Each row has a name. Each question is about the rows just above it.

[156 140 161 125 148 125 122 124 100 125 138 139 106 138 155 130 120 149
 126 129 105 126 128 108 134 159 137 120 100 123 138 120 148 153 116 147
 196 176 187 172 215] = Z
[156 140 161 125 148 125 122 215 101 215 138 139 106 138 155 130 155 149
 134 129 105 126 128 108 134 159 137 120 100 123 138 117 148 153 116 147
 196 176 187 172 215] = H
[156 140 159 126 147 126 122 123 214 125 140 137 106 138 154 130 156 149
 125 130 105 127 129 108 135 159 137 121 101 134 173 169 206 212 129 175
 204 177 186 171 213] = B
Times [121] occurs in Z: : 0
Is [129 212 206 169] printed in one of the named rows, side by side and in this order? : no
Does one of the named rows hold [137 120] side by side, in this order? : yes
Count of [120] in Z: : 3
Times [129] occurs in B: : 2
Is [147 196] printed in one of the named rows, side by side and in this order? : yes
Count of [214] in H: : 0

[203 208 197 134  78 170 179] = bevor
[ 64  65  67 109 162  93  83] = Nogep
[ 52  58  67 123 172  93  85] = maluv
[ 46  45  50 111 175  85  71] = Bavo
[59 51 51 59 51 92 51] = dalu
[151 128 158 181 151 123 123] = vude
[ 67  47  56 118 170  94  73] = veru
[155 173 141  85  81 147 134] = lol
[201 210 194 129  75 169 175] = zofe
[ 79  82  87 120 155 105 100] = muk
[ 99  94 101 128 149 116 113] = Gufo
[174 195 129 123  89 152 167] = relu
Count of [128] in vude: : 1
Is [ 47  56 118 170] printed in one of the named rows, side by side and in this order? : yes
How many times does dalu hold [51]? : 4
Times [130] occurs in zofe: : 0

[ 38 150 120 150  86  71 150 141 104 125 103 209 103 201 153 173 135 106
 111 163 132 159 102 112 140 132 144 137 118  52 112  44 127 102  91 133
 118 153 104 152  83 147 130 109 149 142] : N
[ 30 141 129 137 122  86 164 172 137 122 131 199 103 182 158 173 135 119
 144 151  67 160 122 111 122 175 176 152 113  66 111  36 112 104  84 130
 110 152 102 154  84 144 135 111 150 139] : C
[ 30 141 129 137 122  86 164 172 137 122  66 199 103 182 158 173 135 119
 151 151 114 160 122 111 122 175 176 152 151  66 111  36 112  98  66 125
 154 163  93 142 107 152 115 104 127 165] : P
Does one of the named rows hold [122 175 176] side by side, in this order? : yes
Is [112  36 112] printed in one of the named rows, side by side and in this order? : no
Count of [66] in P: : 3
Count of [112] in C: : 1
Does one of the named rows hold [121 150  86] side by side, in this order? : no

[201 206 202 194 206  59 201  51 201 206  49  50 206 199  49]  S
[196 205 196  59  49 196  56  56  58  56 196  63  56  53  60]  K
[ 49 204 191  66  57 201  64 195  58  51 198  65  57  56  53]  M
Among the named rows, does one hold [206 202 193 206] next to each other, in this order? : no
Among the named rows, does one hold [202 206 201] next to each other, in this order? : no
Is [206 194 202] printed in one of the named rows, side by side and in this order? : no
Times [56] occurs in K: : 4
How many times does S hold [201]? : 3
How many times does S hold [49]? : 2

[152 126 159 126 152 119 140 180 118 135 134 127 127 126 132 101 158 130
 128 141 143 152 111 100 152 119 126 153 129 147 116 177 129 106  97 111
 112 142 185 214 144 117 117  84] -> J
[ 90 154 144 113 146 144 199 145  92 136 148 124  96 108 160 117 176 151
  96 188 142 127 125 127 130 143 131 140 128 116 102 182 112 115 105 121
 126 121 146 155 142 137 137 104] -> L
[146 154 144 113 146 144 199 146  92 142 148 121  96 108 160 117 176 151
  96 188 142 127 125 127 130 119 131 140 128 116 131 182 112 115 105 121
 126 121 146 217 142 146 137 104] -> D
Count of [152] in J: : 4
Count of [121] in D: : 3
Does one of the named rows hold [126 121] side by side, in this order? : yes
Count of [145] in D: : 0
Does one of the named rows hold [146 217 143 146] side by side, in this order? : no
Is [127 126] printed in one of the named rows, side by side and in this order? : yes

[138 108 137 133 116 140 138 116 113 138 137 119 139 115 139 137 115 133
 137 135 137 138 115 133 135 136 117 119 135] -> sopa
[169  64 172 154  84 167 169  81  72 157 173 160 166  87 164 165  81 162
 167  56  60  59 213  62  57  79 198 195  49] -> bov
[169  64 172 154  84 167 169  81  72 157 173  84 137  87 164 145  81 162
 167  56  60  59 213  62  57  79 198 195  49] -> vulu
[153  84 157 145  99 154 154  99  91 149 155 102 151  98 152 152  97 147
 153 151 154 155  94 147 149 152  99 102 153] -> bidu
[119 148 112 117 143 118 116 142 145 119 116 141 120 142 118 116 143 118
 116 111 114 113 145 113 112 118 141 141 108] -> luro
[ 80 202  76  97 179  83  80 182 193  95  75 180  83 175  86  84 182  88
  83  89  80  84 190  90  93  82 183 179  93] -> pidi
[105 171 109 114 157 102 107 159 161 107 106 151  96 102 102 109 157 112
 105 112 107 110 159 113 112 111 156 152 116] -> gesu
[153  84 157 145  99 154 154  99  91 149 155 102 151  98 152 152  97 147
 153 151 154 155  94 147 149 152  99 102 159] -> kuziz
Count of [161] in gesu: : 1
Is [151 154 155  94 146] printed in one of the named rows, side by side and in this order? : no

[126 126 153 115 143  96 126 118 129 131 145 138 118 132 112 111 112 153
 119 134 132 167 128 167  41 135 137 144 114 121 138 126 141 131 129 152] = Lunu
[188 132 153 115 143 119 102 118 128 131 145 140 127 132 112 111 117 153
 119 144 132 159 128 134 102 135 137 111 114 121 138 122 141 131 131 143] = Pud
[188 150 153 115 143 148 102 118 129 131 145 140 170 132 112 111 161 153
 119 144 119 143 126 134 114 113 137 144 114 121 138 122 127 131 131  98] = legi
Count of [125] in Lunu: : 0
Is [150 188] printed in one of the named rows, side by side and in this order? : no

[125 135 181  96  87 110 125 192 166 196] = lus
[104 162 186  89 120  83 147 168 122 199] = zaka
[130 103 103 159 103 103 159 159 159 103] = manug
[102 113 133 116 160 115 102 133 159 184] = peb
[144 143 120 138  51 101 113 202 143 179] = tuvul
[128 112 149 201  71 117 108 205 167 187] = toso
[175 149  93 147  55 169 159 148 131 170] = zot
How many times does tuvul hold [202]? : 1
Among the named rows, does one hold [125 192] next to each other, in this order? : yes
Times [103] occurs in peb: : 0
How many times does manug hold [158]? : 0
Does one of the named rows hold [102 115] side by side, in this order? : no
How many times does manug hold [159]? : 4

[ 92  63 158 197  83 170  82 167 164  87] -> niv
[209 209 115  61 211  65 150 211 209 209] -> Bogop
[161 182  97  98 161 161 193 111 161 175] -> mosan
[153  67  97 208 161  56 189 176  67  67] -> bago
Does one of the named rows hold [158 197  83 170] side by side, in this order? : yes
Count of [160] in mosan: : 0
Does one of the named rows hold [114  61] side by side, in this order? : no
Times [176] occurs in bago: : 1
Count of [175] in mosan: : 1
How many times does Bogop hold [209]? : 4
How many times does bago hold [67]? : 3

[ 85  68 104 111  89 132 114 144] = viziz
[175 189 157 154 173 131 150 121] = maz
[ 72 100 100  72  72 100 122 163] = bub
[180 199 161 101 174 130 149 114] = vozo
[168 181 156 147 163 137 145 127] = Tiso
[ 82  63 102 112  87 133 118 146] = vosof
Does one of the named rows hold [133 118] side by side, in this order? : yes
Count of [101] in bub: : 0
Does one of the named rows hold [189 157 154 173] side by side, in this order? : yes
Does one of the named rows hold [180 199 161 101 175] side by side, in this order? : no

[ 44 207  42 210 184] -> dulid
[207 208  51 138  46] -> kazad
[224  39 224  38  39] -> Voze
[214 213  55 204  47] -> lolel
[ 65  40 221 184 219] -> mufe
[ 87  40 142 188 223] -> Vopi
[ 60  47 211 180 206] -> viza
[ 49 206 103 206 206] -> tar
[208  39 144 210 153] -> Kizu
[184 156 198  30 172] -> Kas
How many times does tar hold [206]? : 3
Times [39] occurs in Voze: : 2
How many times does Voze hold [224]? : 2
Is [ 66  40 221 184 219] printed in one of the named rows, side by side and in this order? : no

[157 175 193  64 177 146 182 159 123 149 125 147 132 144 164  96  92 141
 165 127 105  91 152 116 124 158  84 131 122 131 117 180 115 119 126 133
  82 150 134  86 133 123 140 141 154 155 103 134 126 148 156 123 142 145
 143 117 150] -> Tazat
[107  96 155  83 109  85  95 101 131 122 113 149 121 162 118 145 122 146
 132 126 116 146 147 116 108  76  98 130  72 118 146 108 121 106  86 118
 110 126 118 143 110 121 129 155 114 150 145 102 151 173 155 121 156 132
 146 131 129] -> pevim
[ 82  97 153 132 123 110  80  89 140 188  99 146 128 146  88 103  94 176
 179 159 112 211 145 128 110 102 191 155 145 136 119 149  50  84 135 108
  76 148 144 174 168 134 112  95  88  59 108  75 126 127 179 115 123  96
 158 192 128] -> tiri
[127 127 118 108 130 116 114 134 110 137 123 123 115 140 109 133 114 154
 134 114 126 150 125 116 120 119 115 126 114 132 144 130 111 124 119 116
 135 121 124 159 125 128 116 116 123 123 121 126 124 130 138 106 140 119
 115 129 130] -> zunum
Count of [114] in zunum: : 4
Does one of the named rows hold [102 145 150] side by side, in this order? : no
Among the named rows, does one hold [146 128 146] next to each other, in this order? : yes
How many times does Tazat hold [123]? : 3
Among the named rows, does one hold [118 115 129] next to each other, in this order? : no
Times [121] occurs in pevim: : 4

[112 130 136 112 138 143 107 109 134 137 109 145 111 113 145 112 120 115
 133 147 108 138 114] : gok
[ 92 146 152  88 153 158  78  83 147 151  82 162  83  92 160  86 106 100
 143 162  81 154  91] : vofi
[193  75  67 208  75  79 222 213  85  79 216  72 220 200  80 211 174 178
  98  86 217  79 206] : besi
[128 145 136 128 127 119 123 124 135 133 127 113 127 129 118 125 129 130
 135 112 127 128 124] : Posu
Is [133 127] printed in one of the named rows, side by side and in this order? : yes
Among the named rows, does one hold [ 72 220 200] next to each other, in this order? : yes
Is [151 147  83  78 158] printed in one of the named rows, side by side and in this order? : no
Among the named rows, does one hold [206  79] next to each other, in this order? : no

[211 106 107 116 128 180 185 130  97 133 104 186  74  57] = Nugot
[182  93 124 103 128 118 174 146  37  97 101  79 144  48] = des
[202 189 118 190 128 202 146 111 202 144 183  98 209 202] = daf
[121  59 111 198 128  86 129 153 114 212 221 108 114  70] = tob
[137 163 146 170 128 118  82 128 129 130 170  79 153  85] = Gizog
[161 113  83 140 127 136 119 107 102 144 161 137 101 150] = Pav
[126 177 164 157 128 115 168 198  73  98 165  99 177  73] = Kerar
Times [73] occurs in Kerar: : 2
Is [144 161 138] printed in one of the named rows, side by side and in this order? : no
Count of [83] in Pav: : 1
Times [202] occurs in daf: : 4

[144 131  83 120  83 143  83  83  82 146 131 155 131 143 131] = sevi
[153 157 108 114  86 142 104  60  84 139 131  82 124 137  73] = gon
[149 143 143 118 106 129 108  59 106 119 129 130 106 122 103] = Suv
[107 129  77 153  90 117 106  98 106 146 125 133 129 153 103] = pivu
[176 158 130  90 159 126 159 183 125 171 130 159 132 126 130] = zar
[125 174 162 135 125 167 130 125  95 148 135 163 136 125  83] = soref
[133 150  62 135  88 122 109  74  87 160 128 158 138 159  79] = daki
[177 158 163  81 163 145 154 160 124 152 135 152 146 112 114] = risep
[124 143 143 118 154 154 108  59 106 154 129 133 143 126  75] = kabe
How many times does soref hold [125]? : 4
Times [130] occurs in zar: : 3
Times [83] occurs in sevi: : 4
Count of [129] in Suv: : 2
How many times does kabe hold [143]? : 3
Times [104] occurs in gon: : 1

[114  95 132  95 115  95  92 115 115 115 138 225] -> Nanen
[129 104 120 151 159 134 110 146 144  75 107 167] -> nopul
[114  47 132  95 113 148  92 148 146 143 192 104] -> pev
[114  47 132  95 113 148  92 148  98 143 192 104] -> Mut
[125 103 136  90  68 171 101  63  92 114 119  89] -> vorig
[114  47 132  95 113 148  92 114 122 115 138 225] -> ravu
Among the named rows, does one hold [ 98 148  92] next to each other, in this order? : no
Among the named rows, does one hold [101  63  92 114 119] next to each other, in this order? : yes
Count of [115] in Nanen: : 4
Does one of the named rows hold [146 144] side by side, in this order? : yes
Times [114] occurs in Nanen: : 1

[200 142 182 107 151 120 146 127  93] = gusol
[122  69  97 144 100 114 142 121 198] = faf
[104 119 118 125 119 191 108 100 174] = Fedaf
[ 89 161 124 127  50 159 111 104 139] = Sar
[106 121 109 157 145 108 173 162 199] = zil
[107 112 106 158 135 105 175 159 199] = Tetog
[118  79  97 151 107 104 158 134 198] = vot
Times [119] occurs in Fedaf: : 2
Times [173] occurs in zil: : 1

[ 88 118 109 109 109] = bizef
[ 29  37  35 157  78] = rebov
[110 138 131 192 156] = bonam
[110 145 131  90 145] = Rok
[126 122 114 122 164] = suza
[158 145 131  90 145] = Lusen
How many times does Lusen hold [158]? : 1
How many times does bonam hold [110]? : 1
Does one of the named rows hold [156 192 131 138 110] side by side, in this order? : no
How many times does bizef hold [109]? : 3

[126 116 126 106 124 127 106] : zokor
[128 109 127 131 110  98 125] : Vazu
[134 134 122 118 132 115 122] : misi
[139 125 125 125 139 125 122] : vad
[123  97 112 128 125 148 135] : volot
[128 156 111 116 138 141 141] : Fal
[113 113 113 131 153 131 136] : mume
[121 137 126 150 127 133 138] : nima
Count of [134] in misi: : 2
Does one of the named rows hold [127 106] side by side, in this order? : yes
How many times does vad hold [125]? : 4
Times [131] occurs in mume: : 2
How many times does zokor hold [126]? : 2

[ 45 179 116 179] -> Doro
[ 64 172  64 102] -> diral
[180 180 175 180] -> Kur
[145 178 112 179] -> takud
[ 83  25 116 179] -> Fodop
Does one of the named rows hold [178 112] side by side, in this order? : yes
Count of [179] in Doro: : 2
Among the named rows, does one hold [116 179] next to each other, in this order? : yes
Among the named rows, does one hold [ 64 172  64] next to each other, in this order? : yes
Times [179] occurs in Kur: : 0
Does one of the named rows hold [ 64 172] side by side, in this order? : yes

[ 24 137 136 163 223] = bemo
[ 74 126  74 163  75] = tavaf
[ 74  74  74 163 163] = debo
[127  75  99 162  75] = kot
Does one of the named rows hold [74 74 73] side by side, in this order? : no
Count of [127] in kot: : 1
Count of [75] in kot: : 2
Does one of the named rows hold [75 99] side by side, in this order? : yes
Times [164] occurs in tavaf: : 0
How many times does debo hold [74]? : 3
Times [73] occurs in debo: : 0

[127 128 195 156 133 123  93 105 150 155 105 175 124  95 114 125 106 120
 154 119 131 110 144 125 156 151 112 108 125 126 178 156 142  79 141 152
 126 129 153 150 113  62 146 114 154 154 129 166 157 143 128 128 149 129
 124 137 115 154  92] = tinad
[132 145 187 117 121 135 159 115 112  96 105 105 136 141 121 106 151 112
 127 104 115 132 151 121  96 141 105 148 104 142 137 166 173 101 127  98
 203 127 143 119 143 113 157 162 159 142 105 129 139 138 130 135 138 160
 160 121 128 204 111] = natug
[135  47 129 129 122 113 117 113 110 139  99 143 155 131 165 108 143 110
 162 133 154 160 122 116 150 133 115  95 105 163 114 157 153  80 116 130
 150  71 144 108 123 112 152 134 128 104 120 135 132 149 132  81 113 150
 142  88 148 150 116] = vemo
[115 118 187 131 155 133  99 163  97 136 149 121 137  81 111 115 137  90
 126 130 168  93 132  84 144 115 143 106 108 127 123 179 164 101 143 118
 157 131 104 111 117  71 172 138 107 118 150 131 140 118 149 111 116 122
 129 114 116 102 101] = fadi
[132 145 187 117 121 135 159 115 112  96 105 146 136 141 121 106 151 112
 127 104 115 132 151 121 112 141 105 148 104 142 137 166 173 101 127  98
 203 151 171 167 139 102 159 154 105 144 142 148 125 123 144 126 164 136
 145 150 105 162 123] = pefi
Times [94] occurs in tinad: : 0
Is [150 145] printed in one of the named rows, side by side and in this order? : no
How many times does pefi hold [148]? : 2
Count of [121] in natug: : 4
Is [110 144 126] printed in one of the named rows, side by side and in this order? : no

[65 68 65 65]  peta
[ 48  68 205 118]  folud
[ 55 197 197  55]  tinez
[206  60 119  71]  fefug
[ 64 198 188 114]  Mugu
Does one of the named rows hold [ 48  68 205] side by side, in this order? : yes
Times [55] occurs in tinez: : 2
Among the named rows, does one hold [ 68 205 118] next to each other, in this order? : yes
How many times does peta hold [66]? : 0
How many times does peta hold [65]? : 3

